Below is a small trained network, with its code and all its weights. Each question gives an input and a class and asks what happens when units are switched off, that is, made to give their printed mean instead of their output.

import numpy as np


def w(rows, s, z=0):
    codes = np.array(rows[::2]) - 128.0
    scale = np.full(codes.shape[1], s)
    scale[-1] = z or s
    return codes * scale


def norm(h):
    return h / np.sqrt((h * h).mean(-1, keepdims=True) + 1e-5)


def f(y):
    return y / 2 * (1 + np.tanh(0.7978845608 * (y + 0.044715 * y**3)))


def log_softmax(a):
    a = a - a.max(-1, keepdims=True)
    return a - np.log(np.exp(a).sum(-1, keepdims=True))


def net(x, mask):
    res = np.array(x, float).reshape(1, 2) / 4 @ E
    u = 0
    for l in range(3):
        y = f(norm(res) @ A[l][:, :-1].T + A[l][:, -1])
        res = res + np.where(mask[u : u + 4], y, B[l][:, -1]) @ B[l][:, :-1]
        u += 4
    return log_softmax(norm(res)[-1] @ U[:, :-1].T + U[:, -1])


A, B = {}, {}
E = w([
[63,2,85,89,118,105,78,137,48,101,152],'x0',
[111,71,142,159,114,90,61,88,163,93,188],'x1',
],0.0093)
A[0] = w([
[171,164,201,171,155,198,255,212,2,138,106,5],'L0N0',
[251,238,230,195,131,93,155,182,189,109,169,149],'L0N1',
[106,124,80,146,128,145,105,131,177,83,52,128],'L0N2',
[156,133,106,156,163,113,227,126,148,190,139,90],'L0N3',
],0.0057,0.0016)
B[0] = w([
[89,209,107,124,111,178,104,158,1,182,134,196],'L0N0',
[233,75,39,170,167,106,103,134,148,38,180,254],'L0N1',
[116,159,136,197,110,168,83,69,103,127,181,128],'L0N2',
[134,41,157,93,45,87,70,72,12,155,220,155],'L0N3',
],0.0077,0.0094)
A[1] = w([
[2,107,251,188,81,83,57,37,66,124,95,134],'L1N0',
[158,187,221,226,97,111,108,76,166,141,140,167],'L1N1',
[21,42,142,88,113,120,136,171,84,153,92,153],'L1N2',
[201,113,133,174,179,142,114,122,211,103,180,5],'L1N3',
],0.0063,0.0019)
B[1] = w([
[89,161,107,95,152,120,134,123,145,184,54,206],'L1N0',
[192,90,128,130,97,154,101,254,142,127,121,159],'L1N1',
[201,104,137,161,96,50,93,87,209,136,113,254],'L1N2',
[146,101,184,114,149,129,151,153,189,111,168,223],'L1N3',
],0.012,0.0067)
A[2] = w([
[74,11,127,133,136,89,96,103,165,139,117,170],'L2N0',
[88,143,73,98,158,67,85,28,124,123,91,249],'L2N1',
[9,195,157,24,123,223,154,139,3,160,92,53],'L2N2',
[172,165,76,123,154,155,131,158,32,162,67,129],'L2N3',
],0.0072,0.0015)
B[2] = w([
[103,165,9,175,103,164,132,71,73,153,143,254],'L2N0',
[137,178,177,125,107,123,136,57,129,47,180,229],'L2N1',
[186,125,204,96,141,20,171,79,145,1,162,195],'L2N2',
[16,79,108,166,144,211,107,173,202,210,81,205],'L2N3',
],0.0096,0.0076)
U = w([
[214,108,151,139,139,126,120,162,130,45,185,158],'0',
[128,130,77,136,53,80,106,4,114,114,132,151],'1',
[164,91,152,74,128,149,165,73,98,172,110,5],'2',
[77,159,155,138,163,154,163,156,41,108,162,98],'3',
[84,152,219,72,128,52,175,113,136,118,71,149],'4',
[116,134,72,158,124,188,82,176,143,238,94,156],'5',
[156,114,153,72,97,137,171,92,107,191,133,2],'6',
],0.017,0.0081)

Each question gives the input, the list of numbers given to net, and the class t.
The units are the neurons (one row each of A and B). Each row of codes is followed by its name. A weight is (code - 128) times the scale printed after its matrix; where a second scale follows, it is the last column's (A, B and U).
mask holds one flag per neuron, layer by layer. A switched-off neuron (its flag False) gives its mean, the last column of its row in B, instead of its output. The means were averaged over made-up inputs and are rounded, as every weight is.
A unit's drop is (log p(t) with every unit on - log p(t) with that unit switched off) / (log p(t) with every unit on - log p(t) with every unit switched off).
The circuit of an input: a set's keep is (log p(t) with only the set's units on - log p(t) with every unit switched off) / (log p(t) with every unit on - log p(t) with every unit switched off). Starting from all 12 units, units are removed one at a time, each time the one whose removal leaves the highest keep (on an exact tie, the one counted first), for as long as the keep stays at least 0.8.
units of the circuit, in order: the units of the circuit, biggest drop first
most important unit: the unit with the biggest drop
top k neurons: the k neurons with the biggest drops, biggest first
k most important neurons of layer l: the k neurons of layer l with the biggest drops, biggest first
input [0,0], class 0: top neuron	(L0N3)
input [0,-2], class 4: top 3 neurons	(L2N2 L0N1 L0N0)
input [-1,-3], class 3: units of the circuit, in order	(L1N2 L0N0 L2N2 L2N3)
input [-8,-8], class 5: units of the circuit, in order	(L2N3 L0N0)
input [-5,-5], class 5: top 2 neurons	(L0N0 L0N1)
input [-2,-8], class 3: units of the circuit, in order	(L2N2 L1N2 L0N0 L2N3)
input [-1,6], class 0: top 3 neurons	(L0N3 L0N0 L2N3)
input [1,-3], class 4: units of the circuit, in order	(L2N2 L0N0 L0N1)
input [2,-8], class 4: units of the circuit, in order	(L2N2 L0N1)
input [-1,-1], class 5: top 3 neurons	(L0N0 L0N1 L1N2)
input [0,-1], class 4: units of the circuit, in order	(L2N2 L0N1 L0N0)
input [-1,-6], class 3: top 4 neurons	(L2N2 L0N0 L1N0 L2N3)
input [2,-7], class 4: units of the circuit, in order	(L2N2 L0N1)
input [-7,-8], class 5: most important unit	L2N3
input [-3,-5], class 5: top 2 neurons	(L0N1 L2N3)
input [6,-7], class 5: top 2 neurons	(L1N2 L0N0)
input [-4,-5], class 5: top 2 neurons	(L0N1 L2N3)
input [-1,7], class 0: top 4 neurons	(L0N3 L0N0 L1N1 L2N3)
input [-4,-7], class 5: 2 most important neurons of layer 2	(L2N3 L2N1)
input [5,-7], class 5: most important unit	L1N2
